Below is a small trained network, with its code and all its weights. Each question gives an input and a class and asks what happens when units are switched off, that is, made to give their printed mean instead of their output.

import numpy as np


def w(rows, s, z=0):
    codes = np.array(rows[::2]) - 128.0
    scale = np.full(codes.shape[1], s)
    scale[-1] = z or s
    return codes * scale


def f(y):
    return np.maximum(y, 0)


def log_softmax(a):
    a = a - a.max(-1, keepdims=True)
    return a - np.log(np.exp(a).sum(-1, keepdims=True))


def net(x, mask):
    res = np.array(x, float).reshape(1, 7) / 4 @ E
    y = f(res @ A[0][:, :-1].T + A[0][:, -1])
    res = res + np.where(mask, y, B[0][:, -1]) @ B[0][:, :-1]
    return log_softmax(res[-1] @ U[:, :-1].T + U[:, -1])


A, B = {}, {}
E = w([
[8,254,141,93,221,89,217,116,194,140,67],'x0',
[70,89,73,169,97,91,191,144,46,55,102],'x1',
[180,160,183,168,191,147,98,122,55,116,21],'x2',
[124,210,3,98,92,188,99,155,30,189,132],'x3',
[142,120,106,124,101,204,107,252,238,86,38],'x4',
[106,100,118,107,117,119,103,137,129,166,94],'x5',
[69,192,160,248,78,83,103,202,120,162,162],'x6',
],0.0087)
A[0] = w([
[33,200,135,87,224,113,202,142,161,144,100,2],'n1',
[145,178,123,105,133,173,81,128,152,202,151,101],'n2',
[157,150,160,146,187,115,90,112,72,115,63,45],'n3',
[122,185,196,184,96,65,95,183,125,153,168,150],'n4',
[68,81,73,100,85,157,178,134,212,147,217,18],'n5',
[162,99,104,56,180,150,144,73,133,94,126,80],'n6',
[115,114,150,155,140,128,132,101,172,115,123,136],'n7',
[76,70,78,127,115,87,140,141,82,120,65,214],'n8',
[128,72,193,154,175,53,80,126,191,73,141,48],'n9',
[99,165,116,117,94,125,134,137,91,49,127,124],'n10',
[130,132,101,91,104,176,127,254,201,59,102,54],'n11',
[87,121,69,108,113,76,134,50,154,158,198,108],'n12',
[136,163,216,94,143,187,68,94,170,184,156,88],'n13',
],0.0086,0.0025)
B[0] = w([
[180,32,123,161,160,124,57,188,124,91,230,248],'n1',
[86,75,71,177,121,206,203,79,107,78,102,181],'n2',
[144,216,252,92,75,111,57,79,232,65,119,186],'n3',
[137,91,63,69,97,38,172,186,184,145,75,204],'n4',
[131,218,188,197,60,183,83,123,173,68,78,207],'n5',
[161,113,42,112,49,17,155,182,176,127,60,184],'n6',
[64,181,130,192,201,85,135,54,133,75,103,167],'n7',
[153,77,151,215,107,196,164,78,102,136,84,193],'n8',
[71,91,11,123,181,162,61,46,78,101,98,212],'n9',
[129,103,102,140,126,176,201,59,162,65,120,163],'n10',
[138,132,198,37,171,55,135,26,50,207,177,237],'n11',
[129,170,186,162,80,63,98,73,124,129,125,187],'n12',
[1,15,149,149,64,179,195,102,100,96,119,198],'n13',
],0.0076,0.013)
U = w([
[103,92,163,165,142,178,238,112,131,100,108,59],'0',
[198,63,124,128,129,136,10,184,110,104,219,118],'1',
[128,167,195,65,149,58,144,67,73,180,163,129],'2',
[136,222,189,132,108,153,59,131,190,97,80,80],'3',
[154,132,120,145,152,133,146,110,158,149,120,245],'4',
[89,164,46,126,170,153,100,110,101,110,108,166],'5',
[144,136,80,77,112,56,171,180,181,127,74,106],'6',
[161,192,86,130,199,153,110,138,167,184,134,78],'7',
],0.012,0.011)

Each question gives the input, the list of numbers given to net, and the class t.
The units are the neurons (one row each of A and B). Each row of codes is followed by its name. A weight is (code - 128) times the scale printed after its matrix; where a second scale follows, it is the last column's (A, B and U).
mask holds one flag per neuron, in row order. A switched-off neuron (its flag False) gives its mean, the last column of its row in B, instead of its output. The means were averaged over made-up inputs and are rounded, as every weight is.
A unit's drop is (log p(t) with every unit on - log p(t) with that unit switched off) / (log p(t) with every unit on - log p(t) with every unit switched off).
The circuit of an input: a set's keep is (log p(t) with only the set's units on - log p(t) with every unit switched off) / (log p(t) with every unit on - log p(t) with every unit switched off). Starting from the 12 units with the biggest drops (on a tie, the unit counted first), units are removed one at a time, each time the one whose removal leaves the highest keep (on an exact tie, the one counted first), for as long as the keep stays at least 0.8.
circuit, biggest first: the units of the circuit, biggest drop first
unit that matters most: the unit with the biggest drop
top k neurons: the k neurons with the biggest drops, biggest first
drop of u: that unit's drop, to one decimal
input [-5,0,4,-6,0,-5,-8], class 6: top 2 neurons	n6; n1
input [2,8,-4,1,-8,-4,7], class 0: unit that matters most	n11
input [-2,-2,6,6,6,-3,1], class 2: circuit, biggest first	n11; n5
input [3,2,8,-4,-6,-2,-5], class 3: top 2 neurons	n3; n11
input [-6,8,-7,3,-7,6,-1], class 0: top 2 neurons	n8; n11
input [-5,1,8,0,1,7,0], class 3: top 2 neurons	n1; n3
input [-8,8,-4,8,-6,4,7], class 0: top 2 neurons	n1; n8
input [-6,-8,-6,-2,7,4,2], class 0: top 2 neurons	n13; n2
input [-6,8,-2,-4,-3,-8,7], class 0: top 4 neurons	n1; n10; n6; n8
input [-6,4,8,-4,-2,-6,-6], class 3: top 2 neurons	n3; n1
input [-5,-2,-4,-7,2,0,-2], class 5: circuit, biggest first	n9; n1
input [-7,-8,-1,3,1,2,-1], class 0: circuit, biggest first	n2; n13
input [1,1,0,-1,8,-7,-7], class 2: top 2 neurons	n11; n4
input [3,-2,4,-6,6,-2,-1], class 2: circuit, biggest first	n11
input [-1,-1,6,2,2,-1,-7], class 6: top 2 neurons	n6; n5
input [-4,-8,0,3,-3,1,-3], class 0: circuit, biggest first	n13; n2
input [-4,4,0,2,-1,3,5], class 6: circuit, biggest first	n1; n4
input [-3,7,8,8,-6,0,-6], class 3: circuit, biggest first	n3; n11
input [-2,-6,-6,8,-5,-1,-3], class 5: top 4 neurons	n2; n11; n3; n8
input [0,3,1,4,-3,0,5], class 6: top 3 neurons	n11; n4; n9
input [-7,-4,2,5,-5,-6,-8], class 6: top 3 neurons	n6; n1; n11
input [-8,8,-8,-7,-3,-6,-6], class 0: unit that matters most	n1
input [2,2,3,-7,-4,4,-5], class 5: top 3 neurons	n9; n11; n4
input [-5,3,4,5,-3,-6,-1], class 4: circuit, biggest first	n1; n11; n9
input [-7,-7,5,-2,8,-8,8], class 2: circuit, biggest first	n11; n1
input [1,-3,-2,-5,-2,4,-4], class 5: drop of n9	0.5
input [-3,-4,4,2,1,7,8], class 6: unit that matters most	n4
